Here is a tiny trained network, its code and every weight. The questions are about switching its units off for an input and a target symbol, where a switched-off unit gives its printed mean instead of its output.

import numpy as np


def w(rows, s, z=0):
    codes = np.array(rows[::2]) - 128.0
    scale = np.full(codes.shape[1], s)
    scale[-1] = z or s
    return codes * scale


def f(y):
    return y / 2 * (1 + np.tanh(0.7978845608 * (y + 0.044715 * y**3)))


def softmax(a):
    e = np.exp(a - a.max(-1, keepdims=True))
    return e / e.sum(-1, keepdims=True)


def log_softmax(a):
    a = a - a.max(-1, keepdims=True)
    return a - np.log(np.exp(a).sum(-1, keepdims=True))


def net(x, mask):
    ids = ['αγεηλμτω'.index(c) for c in x.split()]
    T = len(ids)
    res = E[ids] + P[:T]
    u = 0
    for l in range(2):
        q, k, v = (res @ M[l].T for M in (Q, K, V))
        z = softmax(np.where(np.tri(T) > 0, q @ k.T / 3**0.5, -1e9)) @ v
        res = res + np.where(mask[u], z, O[l][:, -1]) @ O[l][:, :-1]
        u += 1
        y = f(res @ A[l][:, :-1].T + A[l][:, -1])
        res = res + np.where(mask[u : u + 16], y, B[l][:, -1]) @ B[l][:, :-1]
        u += 16
    return log_softmax(res[-1] @ U[:, :-1].T + U[:, -1])


Q, K, V, O, A, B = {}, {}, {}, {}, {}, {}
E = w([
[155,50,107,166,149],'α',
[100,116,88,94,107],'γ',
[170,179,170,124,85],'ε',
[254,147,70,217,71],'η',
[175,147,125,132,219],'λ',
[135,92,177,106,129],'μ',
[186,178,154,152,124],'τ',
[98,185,104,181,149],'ω',
],0.022)
P = w([
[112,99,101,75,110],'0',
[141,154,100,142,96],'1',
[109,169,136,156,106],'2',
[84,182,168,155,119],'3',
[72,198,186,146,129],'4',
[33,192,255,196,125],'5',
[112,227,164,126,130],'6',
[81,220,207,144,134],'7',
[133,222,149,105,137],'8',
[149,207,139,102,146],'9',
],0.0049)
Q[0] = w([
[169,172,127,111,250],'L0H0',
[230,89,210,148,121],'L0H0',
[163,118,85,113,83],'L0H0',
],0.011)
K[0] = w([
[82,243,198,152,119],'L0H0',
[203,127,172,146,255],'L0H0',
[169,112,98,206,189],'L0H0',
],0.0096)
V[0] = w([
[89,106,148,133,2],'L0H0',
[162,111,67,106,140],'L0H0',
[193,91,246,88,106],'L0H0',
],0.0085)
O[0] = w([
[202,63,26,175,101,2],'L0H0',
[118,115,178,166,83,158],'L0H0',
[235,106,2,11,147,119],'L0H0',
],0.0068,0.0045)
A[0] = w([
[60,156,56,18,109,30],'L0N0',
[95,214,173,64,177,73],'L0N1',
[96,164,107,168,168,155],'L0N2',
[14,29,74,169,228,58],'L0N3',
[88,168,154,85,90,63],'L0N4',
[71,94,77,127,89,176],'L0N5',
[169,91,207,43,143,195],'L0N6',
[195,171,174,105,255,102],'L0N7',
[51,126,25,116,88,126],'L0N8',
[137,95,128,174,57,64],'L0N9',
[183,30,218,116,84,249],'L0N10',
[126,110,109,203,214,15],'L0N11',
[137,147,120,104,90,64],'L0N12',
[76,101,104,153,91,50],'L0N13',
[109,145,160,125,43,42],'L0N14',
[58,110,182,138,155,140],'L0N15',
],0.0087,0.0021)
B[0] = w([
[115,111,169,178,88,127],'L0N0',
[184,112,99,124,95,226],'L0N1',
[133,153,75,139,138,171],'L0N2',
[240,141,109,188,107,155],'L0N3',
[135,92,144,101,172,150],'L0N4',
[121,185,163,119,117,131],'L0N5',
[144,162,175,78,179,187],'L0N6',
[43,92,255,187,132,254],'L0N7',
[101,192,140,159,115,137],'L0N8',
[114,92,77,52,106,165],'L0N9',
[146,199,57,108,166,175],'L0N10',
[112,75,53,122,130,157],'L0N11',
[126,117,148,134,86,130],'L0N12',
[140,145,172,87,102,126],'L0N13',
[191,90,124,141,105,155],'L0N14',
[81,126,107,84,111,168],'L0N15',
],0.013,0.0066)
Q[1] = w([
[108,162,96,191,145],'L1H0',
[117,244,194,119,190],'L1H0',
[133,84,191,122,131],'L1H0',
],0.011)
K[1] = w([
[94,255,119,91,218],'L1H0',
[2,168,161,161,230],'L1H0',
[125,89,212,65,54],'L1H0',
],0.0081)
V[1] = w([
[179,2,194,127,118],'L1H0',
[251,126,151,122,57],'L1H0',
[95,52,110,180,128],'L1H0',
],0.0086)
O[1] = w([
[149,254,63,110,168,229],'L1H0',
[125,183,194,90,163,3],'L1H0',
[182,119,101,115,132,161],'L1H0',
],0.0088,0.0045)
A[1] = w([
[111,162,249,72,98,112],'L1N0',
[82,133,172,97,148,137],'L1N1',
[99,114,136,136,203,49],'L1N2',
[143,122,207,118,150,211],'L1N3',
[94,125,62,170,126,158],'L1N4',
[87,174,194,186,106,184],'L1N5',
[86,98,122,136,210,148],'L1N6',
[114,158,190,43,157,112],'L1N7',
[167,113,136,158,222,227],'L1N8',
[168,138,144,172,173,138],'L1N9',
[92,132,98,78,83,111],'L1N10',
[169,130,125,62,98,81],'L1N11',
[84,164,130,100,89,119],'L1N12',
[83,112,212,95,109,134],'L1N13',
[103,90,126,72,190,136],'L1N14',
[89,89,124,124,109,5],'L1N15',
],0.014,0.0029)
B[1] = w([
[126,139,251,130,175,237],'L1N0',
[136,121,94,127,128,169],'L1N1',
[133,140,181,75,102,172],'L1N2',
[159,87,116,144,174,206],'L1N3',
[131,110,181,115,133,188],'L1N4',
[121,90,51,107,131,250],'L1N5',
[149,135,154,80,57,182],'L1N6',
[107,69,101,130,82,204],'L1N7',
[117,142,66,195,141,226],'L1N8',
[142,133,84,120,102,214],'L1N9',
[98,167,120,182,153,134],'L1N10',
[113,144,152,134,95,174],'L1N11',
[139,178,96,165,126,142],'L1N12',
[90,211,116,121,110,181],'L1N13',
[94,167,112,45,101,152],'L1N14',
[145,176,126,152,154,149],'L1N15',
],0.017,0.012)
U = w([
[129,128,29,122,150,163],'α',
[10,200,147,171,104,4],'γ',
[154,139,224,132,119,33],'ε',
[185,205,158,127,4,82],'η',
[27,97,47,79,66,181],'λ',
[44,106,138,27,123,139],'μ',
[91,99,111,83,253,238],'τ',
[21,24,140,213,12,205],'ω',
],0.0056,0.0023)

Each question gives the input, a string of symbols that net reads in full, and the target symbol t.
The units are the heads (3 rows each of Q, K, V and O) and the neurons (one row each of A and B). Each row of codes is followed by its name. A weight is (code - 128) times the scale printed after its matrix; where a second scale follows, it is the last column's (O, A, B and U).
mask holds one flag per unit, layer by layer, with each layer's heads first. A switched-off unit (its flag False) gives its mean, the last column of its rows in O or B, instead of its output. The means were averaged over made-up inputs and are rounded, as every weight is.
A unit's drop is (log p(t) with every unit on - log p(t) with that unit switched off) / (log p(t) with every unit on - log p(t) with every unit switched off).
The circuit of an input: a set's keep is (log p(t) with only the set's units on - log p(t) with every unit switched off) / (log p(t) with every unit on - log p(t) with every unit switched off). Starting from the 12 units with the biggest drops (on a tie, the unit counted first), units are removed one at a time, each time the one whose removal leaves the highest keep (on an exact tie, the one counted first), for as long as the keep stays at least 0.8.
units of the circuit, in order: the units of the circuit, biggest drop first
most important unit: the unit with the biggest drop
k most important neurons: the k neurons with the biggest drops, biggest first
k most important neurons of layer l: the k neurons of layer l with the biggest drops, biggest first
input λ τ τ η η ω ω α η, target ω: 4 most important neurons of layer 0 -> L0N1, L0N6, L0N2, L0N7
input γ λ α ω, target ω: units of the circuit, in order -> L1H0
input ω η η λ, target ω: units of the circuit, in order -> L1H0, L0H0
input τ λ η τ γ η, target α: 4 most important neurons -> L1N0, L0N6, L1N6, L0N7
input γ η λ, target μ: units of the circuit, in order -> L0H0, L1N2, L1N14
input μ γ λ ω γ η ω η γ, target ω: 3 most important neurons -> L0N7, L0N8, L0N6
input λ ε μ α τ η, target α: 2 most important neurons -> L0N6, L1N0
input λ μ μ η μ ω λ α α, target α: units of the circuit, in order -> L0N7, L0N10, L1H0, L0H0
input τ μ τ η η λ, target α: units of the circuit, in order -> L1H0, L1N8, L0N7, L1N5
input ε μ μ, target μ: 4 most important neurons -> L1N14, L1N0, L0N6, L1N7
input γ η ε α ω ε λ, target η: 4 most important neurons of layer 1 -> L1N6, L1N2, L1N5, L1N7
input γ ε γ ω μ, target μ: 4 most important neurons -> L1N14, L0N3, L0N6, L1N0
input λ τ τ τ μ α γ μ, target λ: 4 most important neurons -> L0N7, L0N10, L1N7, L0N6
input τ τ α η ω ω τ λ ω, target ω: units of the circuit, in order -> L1H0
input ω η α η τ, target τ: 3 most important neurons -> L1N0, L0N7, L1N5
input η λ η ε τ τ, target α: 2 most important neurons -> L0N7, L0N1
input ω α λ ε λ η τ α, target α: 2 most important neurons -> L0N3, L0N7
input λ η η α γ ε τ τ ω η, target ω: 4 most important neurons of layer 0 -> L0N1, L0N6, L0N7, L0N4
input τ ε ω γ ε λ, target η: 4 most important neurons -> L1N6, L0N11, L1N2, L0N7
input ω η ω ε ω γ ω ε, target ε: units of the circuit, in order -> L1N0
input α ε α λ γ, target η: 3 most important neurons of layer 0 -> L0N7, L0N8, L0N5
input α μ λ ω τ γ λ, target λ: 3 most important neurons of layer 1 -> L1N5, L1N6, L1N0
input η γ λ, target μ: 4 most important neurons of layer 0 -> L0N15, L0N6, L0N3, L0N14
input α τ μ ε τ, target τ: 4 most important neurons -> L1N0, L1N5, L1N3, L0N7
input ε λ τ λ γ λ, target α: 2 most important neurons -> L1N8, L0N1
input τ γ λ μ, target λ: 2 most important neurons of layer 1 -> L1N7, L1N14
input α ω λ η τ μ λ, target λ: most important unit -> L1N6
